Read these off the array that follows. Rows and columns are numbered from 0.
1) Find the entry directly above the smallest entry.
2) Find the entry in the bottom-right corner.
3) Find the top entry of the column that holds the largest entry.
4) Find the entry just left of the largest entry.
5) Find the top entry of the column that holds the smallest entry.
6) Find the entry at row 2, column 0.
7) Find the entry in row 0 and column 1.
8) Find the entry in row 1 and column 0.
[[ 35 -16   7  28  -1   8  -7  18  37 -16  -5 -25  -2   0  28 -24]
 [ -3  18  21 -12   3  12  -2  19  38   1   4 -21  12  -7   5  -4]
 [-27  66   4 -41  16 -21  -7   7   8  61  -2  22   1 -27 -38   4]
 [ 26   5 -20  15 -14  -3 -18  26   7  14 -29   8   4 -15  22 -21]
 [  5  -1   4   3  12  -5  21  15 -34  -2  -4  29   4  23  -4   4]
 [  0  -3  -9   1 -15  -8  -8  -1  -3  -5  -9   6  12  -6   5   0]
 [ -3  -9  29  12  17 -20  26 -15   5 -28  28  -4   8  21 -15  -1]
 [  7 -53   5  29  -3  20   6 -32  13 -48  24 -43 -17  15  16   0]
 [-58  14  -2 -20 -36  -4 -13 -40  39 -15  23 -44  29 -37 -14   7]
 [  2  15   2  17   1 -11   3   5  28   4   4 -16   6 -14  -1 -26]
 [ 15   8 -19 -29   2  36 -47   7  19  48 -23 -12 -42 -25  13  14]
 [-19  31  18  -5   9  -9  26  18   5   3  10   3  24   2 -15 -10]
 [-53  -3  -4  52 -63 -81  42 -37   2 -84  27  -5 104 -13 -13 -39]]
1) 3
2) -39
3) -2
4) -5
5) -16
6) -27
7) -16
8) -3

X =
array([[  1.249,   4.321,   6.978, -21.349,   5.395,  -7.134, -19.980,
         -5.450,  -4.911, -16.056, -22.876],
       [ 21.388, -21.427,  20.611,  -6.111,   6.563, -19.693,  17.431,
        -11.991,  15.099,  -2.099, -13.788],
       [-18.669, -15.865,   4.246, -12.173, -14.571,  -5.752, -23.232,
         12.039,  -2.433, -14.254,   7.247],
       [-19.384,  -4.458, -10.634,   3.313, -16.320,  -9.407, -16.553,
         12.833,  15.846,  18.016,   6.058],
       [ 20.371,   1.824,  19.809,   4.320,   0.622,   0.038,  -1.537,
         20.064,  -3.777,   5.577, -22.127],
       [  6.374,  18.601,  -1.309,   4.192,  21.511,  21.057, -16.519,
         20.938,  16.249,   4.782,  -2.745],
       [-12.814,  -3.552,   2.525,  18.085, -14.098,   8.191,  -9.971,
         15.901,  18.367,  12.196,   8.793],
       [ 19.288, -20.892, -20.641,  -9.338,  -3.069, -15.192,   3.242,
         -7.949,  -3.576,   1.382,  -3.485],
       [ 20.866, -22.702,  21.312, -11.056,  -6.899,   8.405, -17.339,
         18.410,   4.305,   6.112,   3.909],
       [-22.814, -17.152, -20.748,   3.813, -11.643,  20.576,  -2.180,
        -11.495,  -4.235,  -2.511, -13.898],
       [ 12.624,  -3.052,   2.249,  -3.119,  11.295,  12.972, -19.141,
         -9.970,  -6.035,  13.730,   8.942],
       [ -5.467,   5.206,  21.765,   6.474, -20.124, -20.230, -17.829,
         14.746,  -8.916, -23.306,  19.598],
       [-20.068,  -8.017,  -5.304, -16.092,  20.385,  19.663,  -9.038,
          0.146,   3.297,  16.429,  17.448]])
Which number is the entry just right of -9.038?
A: 0.146
The entry just right of 17.431 is -11.991
The entry just right of the largest entry -> 6.474
The 1st entry in reading order is 1.249
The 3rd smallest entry is -22.876
The entry just left of 15.901: -9.971
The entry just right of -20.230 is -17.829
The 2nd smallest entry -> -23.232
Which number is the entry just left of -4.458?
A: -19.384
Which number is the entry just left of -8.017?
A: -20.068
Which number is the entry just right of -6.899?
A: 8.405
Which number is the minimum?
A: -23.306
The 5th entry in reading order -> 5.395
The entry just right of 6.563 -> -19.693
Which number is the entry just left of -6.899?
A: -11.056
The centre entry: 8.191
Which number is the entry just right of the smallest entry?
A: 19.598
The entry just left of 16.249 -> 20.938
The entry just right of -20.068 is -8.017
The entry just right of 2.525: 18.085
Which number is the entry just left of 18.601?
A: 6.374
Which number is the third largest entry?
A: 21.388
Which number is the largest entry?
A: 21.765
The entry just left of -16.320: 3.313

B = ((-95.1, -63.9, 112.6, 151.8, 49.0, -81.2), (-26.0, -76.8, -47.5, 92.3, 95.1, -20.5), (-37.3, 131.4, -75.6, -64.3, -51.8, -50.1), (-80.6, 65.6, -15.8, -50.8, 5.1, 151.0), (150.9, 107.5, -154.1, -44.3, -30.8, -31.9), (111.8, 115.5, -49.6, 124.1, 104.1, -96.7), (-5.4, -6.2, -156.8, 39.7, 42.0, 14.4))
The entry just left of -96.7 -> 104.1
Give the entry just right of -26.0.
Answer: -76.8
Give the smallest entry.
Answer: -156.8
Give the entry just left of -76.8.
Answer: -26.0
Give the entry just right of -5.4.
Answer: -6.2
The entry just right of 104.1 -> -96.7
The entry just left of -49.6 -> 115.5
Give the entry just right of the smallest entry.
Answer: 39.7
The entry just right of 92.3 is 95.1
Give the entry just left of -154.1.
Answer: 107.5
Give the entry just right of the largest entry.
Answer: 49.0
The entry just right of -51.8 is -50.1
Give the entry just left of 14.4.
Answer: 42.0
